Below are the code and all the weights of a small trained network. Each question names an input and a target symbol and asks about switching units off, where a switched-off unit gives its printed mean instead of its output.

import numpy as np


def w(rows, s, z=0):
    codes = np.array(rows[::2]) - 128.0
    scale = np.full(codes.shape[1], s)
    scale[-1] = z or s
    return codes * scale


def f(y):
    return np.maximum(y, 0)


def softmax(a):
    e = np.exp(a - a.max(-1, keepdims=True))
    return e / e.sum(-1, keepdims=True)


def log_softmax(a):
    a = a - a.max(-1, keepdims=True)
    return a - np.log(np.exp(a).sum(-1, keepdims=True))


def net(x, mask):
    ids = ['δεηθμξπφψ'.index(c) for c in x.split()]
    T = len(ids)
    res = E[ids] + P[:T]
    u = 0
    for l in range(2):
        r = res
        for j in range(2):
            rows = slice(2 * j, 2 * j + 2)
            q, k, v = (r @ M[l][rows].T for M in (Q, K, V))
            z = softmax(np.where(np.tri(T) > 0, q @ k.T / 2**0.5, -1e9)) @ v
            o = O[l][rows]
            res = res + np.where(mask[u + j], z, o[:, -1]) @ o[:, :-1]
        u += 2
        y = f(res @ A[l][:, :-1].T + A[l][:, -1])
        res = res + np.where(mask[u : u + 4], y, B[l][:, -1]) @ B[l][:, :-1]
        u += 4
    return log_softmax(res[-1] @ U[:, :-1].T + U[:, -1])


Q, K, V, O, A, B = {}, {}, {}, {}, {}, {}
E = w([
[136,144,156,155,146,163,91,68,209],'δ',
[144,115,126,142,181,160,158,127,160],'ε',
[78,90,129,106,66,204,131,142,75],'η',
[150,101,83,123,105,139,208,112,177],'θ',
[98,97,178,57,254,116,142,101,172],'μ',
[131,204,106,105,157,124,202,196,167],'ξ',
[134,177,90,47,221,136,141,135,132],'π',
[126,105,176,148,246,168,86,102,137],'φ',
[167,98,118,215,155,184,143,116,160],'ψ',
],0.0075)
P = w([
[150,136,108,158,103,74,129,149,129],'0',
[185,95,106,101,115,145,125,155,139],'1',
[103,105,46,139,128,123,113,140,153],'2',
[174,126,125,96,111,171,140,149,128],'3',
[66,131,59,149,125,139,126,131,143],'4',
[163,142,139,91,117,198,158,146,131],'5',
[36,139,55,147,123,150,139,121,141],'6',
[151,155,172,82,107,209,170,142,117],'7',
[2,151,58,152,124,160,154,107,139],'8',
[144,157,174,70,107,246,193,123,118],'9',
[59,149,88,151,127,187,141,115,120],'10',
],0.007)
Q[0] = w([
[120,117,124,120,127,145,119,143,133],'L0H0',
[137,143,121,135,143,133,144,115,136],'L0H0',
[135,148,183,185,69,1,110,74,31],'L0H1',
[132,101,106,111,152,217,142,132,187],'L0H1',
],0.086)
K[0] = w([
[118,131,144,132,107,102,120,138,105],'L0H0',
[115,126,125,121,136,165,144,133,140],'L0H0',
[111,131,59,87,175,254,140,95,187],'L0H1',
[125,147,128,160,131,67,130,136,99],'L0H1',
],0.081)
V[0] = w([
[176,76,105,222,154,213,119,123,68],'L0H0',
[135,5,96,78,107,103,228,86,106],'L0H0',
[84,107,157,137,105,61,86,182,99],'L0H1',
[87,171,229,205,102,58,220,112,97],'L0H1',
],0.012)
O[0] = w([
[103,201,204,143,83,114,154,156,234,249],'L0H0',
[158,254,90,203,169,169,135,108,71,254],'L0H0',
[131,174,67,94,138,163,177,37,178,62],'L0H1',
[153,55,143,152,164,74,243,79,109,166],'L0H1',
],0.0051,0.0016)
A[0] = w([
[112,94,117,93,97,134,123,134,126,64],'L0N0',
[123,181,154,106,54,41,98,40,66,3],'L0N1',
[144,191,181,110,71,46,93,5,58,44],'L0N2',
[130,98,111,129,105,152,107,111,88,74],'L0N3',
],0.026,0.0053)
B[0] = w([
[146,161,167,224,233,207,35,38,126,218],'L0N0',
[166,216,183,78,125,171,11,187,174,128],'L0N1',
[152,155,115,222,177,172,155,98,99,128],'L0N2',
[50,220,179,2,157,70,174,163,108,254],'L0N3',
],0.0049,0.00083)
Q[1] = w([
[43,139,79,165,143,102,92,113,132],'L1H0',
[125,171,138,127,129,175,127,138,155],'L1H0',
[224,116,163,112,117,110,120,141,119],'L1H1',
[204,63,96,152,101,2,57,161,115],'L1H1',
],0.069)
K[1] = w([
[223,142,206,69,112,195,151,133,126],'L1H0',
[70,172,145,138,154,178,206,90,149],'L1H0',
[85,123,59,189,177,43,113,123,170],'L1H1',
[253,130,113,148,193,38,130,126,201],'L1H1',
],0.057)
V[1] = w([
[140,162,113,88,136,76,137,27,154],'L1H0',
[136,99,147,149,198,106,181,157,137],'L1H0',
[140,77,180,211,114,164,72,67,150],'L1H1',
[146,119,73,155,4,154,165,151,128],'L1H1',
],0.036)
O[1] = w([
[47,108,19,181,165,103,132,151,116,89],'L1H0',
[133,35,168,153,137,210,154,141,124,243],'L1H0',
[43,203,178,183,140,187,181,111,76,3],'L1H1',
[151,72,99,97,154,113,166,6,111,61],'L1H1',
],0.011,0.0058)
A[1] = w([
[161,83,95,98,131,92,157,62,125,34],'L1N0',
[104,179,177,161,119,140,212,51,36,2],'L1N1',
[89,200,167,159,126,166,166,118,73,89],'L1N2',
[141,123,109,111,180,147,171,4,98,62],'L1N3',
],0.013,0.0065)
B[1] = w([
[90,158,170,185,178,138,55,132,72,248],'L1N0',
[27,136,143,123,159,165,20,131,181,216],'L1N1',
[186,80,116,121,123,30,184,129,104,245],'L1N2',
[148,116,106,110,2,126,171,167,137,239],'L1N3',
],0.012,0.016)
U = w([
[138,254,158,69,85,110,96,134,151,128],'δ',
[96,74,153,69,45,112,124,109,184,83],'ε',
[41,150,65,150,150,63,130,89,142,145],'η',
[160,77,167,126,90,50,189,153,121,96],'θ',
[88,123,102,186,105,179,117,213,140,84],'μ',
[184,19,2,67,91,60,112,133,196,102],'ξ',
[160,136,117,79,161,221,231,11,167,255],'π',
[130,118,67,153,24,101,113,101,77,113],'φ',
[151,72,151,131,139,114,67,97,96,97],'ψ',
],0.0028,0.014)

Each question gives the input, a string of symbols that net reads in full, and the target symbol t.
The units are the heads (2 rows each of Q, K, V and O) and the neurons (one row each of A and B). Each row of codes is followed by its name. A weight is (code - 128) times the scale printed after its matrix; where a second scale follows, it is the last column's (O, A, B and U).
mask holds one flag per unit, layer by layer, with each layer's heads first. A switched-off unit (its flag False) gives its mean, the last column of its rows in O or B, instead of its output. The means were averaged over made-up inputs and are rounded, as every weight is.
A unit's drop is (log p(t) with every unit on - log p(t) with that unit switched off) / (log p(t) with every unit on - log p(t) with every unit switched off).
The circuit of an input: a set's keep is (log p(t) with only the set's units on - log p(t) with every unit switched off) / (log p(t) with every unit on - log p(t) with every unit switched off). Starting from all 12 units, units are removed one at a time, each time the one whose removal leaves the highest keep (on an exact tie, the one counted first), for as long as the keep stays at least 0.8.
units of the circuit, in order: the units of the circuit, biggest drop first
most important unit: the unit with the biggest drop
k most important neurons: the k neurons with the biggest drops, biggest first
heads that matter: for each layer, one digit per head in row order, 1 if its drop is at least 0.15 and else 0, layers parted by /
input μ ε ε ξ δ θ η δ θ, target ξ: 4 most important neurons	L0N3, L0N0, L1N0, L1N1
input δ η δ π δ μ θ, target θ: units of the circuit, in order	L1N2, L0N0, L1H1, L0H0
input ξ π φ μ θ π π, target ξ: most important unit	L1H1
input ψ θ θ ε φ θ, target θ: heads that matter	00 / 01
input π π δ π η φ, target δ: units of the circuit, in order	L1H0, L0H1
input ε δ θ ε δ μ ε θ, target π: heads that matter	00 / 00
input δ φ μ δ θ ψ π, target ε: heads that matter	00 / 11
input ξ η φ, target μ: heads that matter	11 / 01
input π ε δ φ, target η: heads that matter	00 / 11
input π δ ε ε θ θ, target φ: heads that matter	00 / 01
input ε φ ξ, target θ: units of the circuit, in order	L1N2, L1H1
input ψ ε θ π θ φ ξ η ε π, target ε: heads that matter	10 / 01
input μ ψ θ π φ η ε, target ξ: 4 most important neurons	L0N3, L0N0, L1N0, L1N1
input η δ θ, target φ: 3 most important neurons	L1N3, L1N0, L1N1
input ε ε η η ε δ, target π: most important unit	L0N3
input δ θ θ η, target θ: 2 most important neurons	L0N3, L0N0
input ψ δ η δ, target ε: heads that matter	10 / 01
input φ π η δ η ψ ε π δ ψ, target η: units of the circuit, in order	L0N0, L1H1, L1N1, L1H0
input δ μ ε ξ θ ε ξ η ψ φ μ, target θ: 3 most important neurons	L0N3, L0N0, L1N2
input φ π π μ ε ε η π, target η: 2 most important neurons	L0N0, L1N1
input ξ θ μ θ, target μ: units of the circuit, in order	L1H1, L1H0
input δ δ μ δ π, target η: units of the circuit, in order	L1H1, L1N1, L1H0
input φ ε φ π ε, target ξ: most important unit	L1H1
input θ η φ π, target ψ: heads that matter	10 / 01
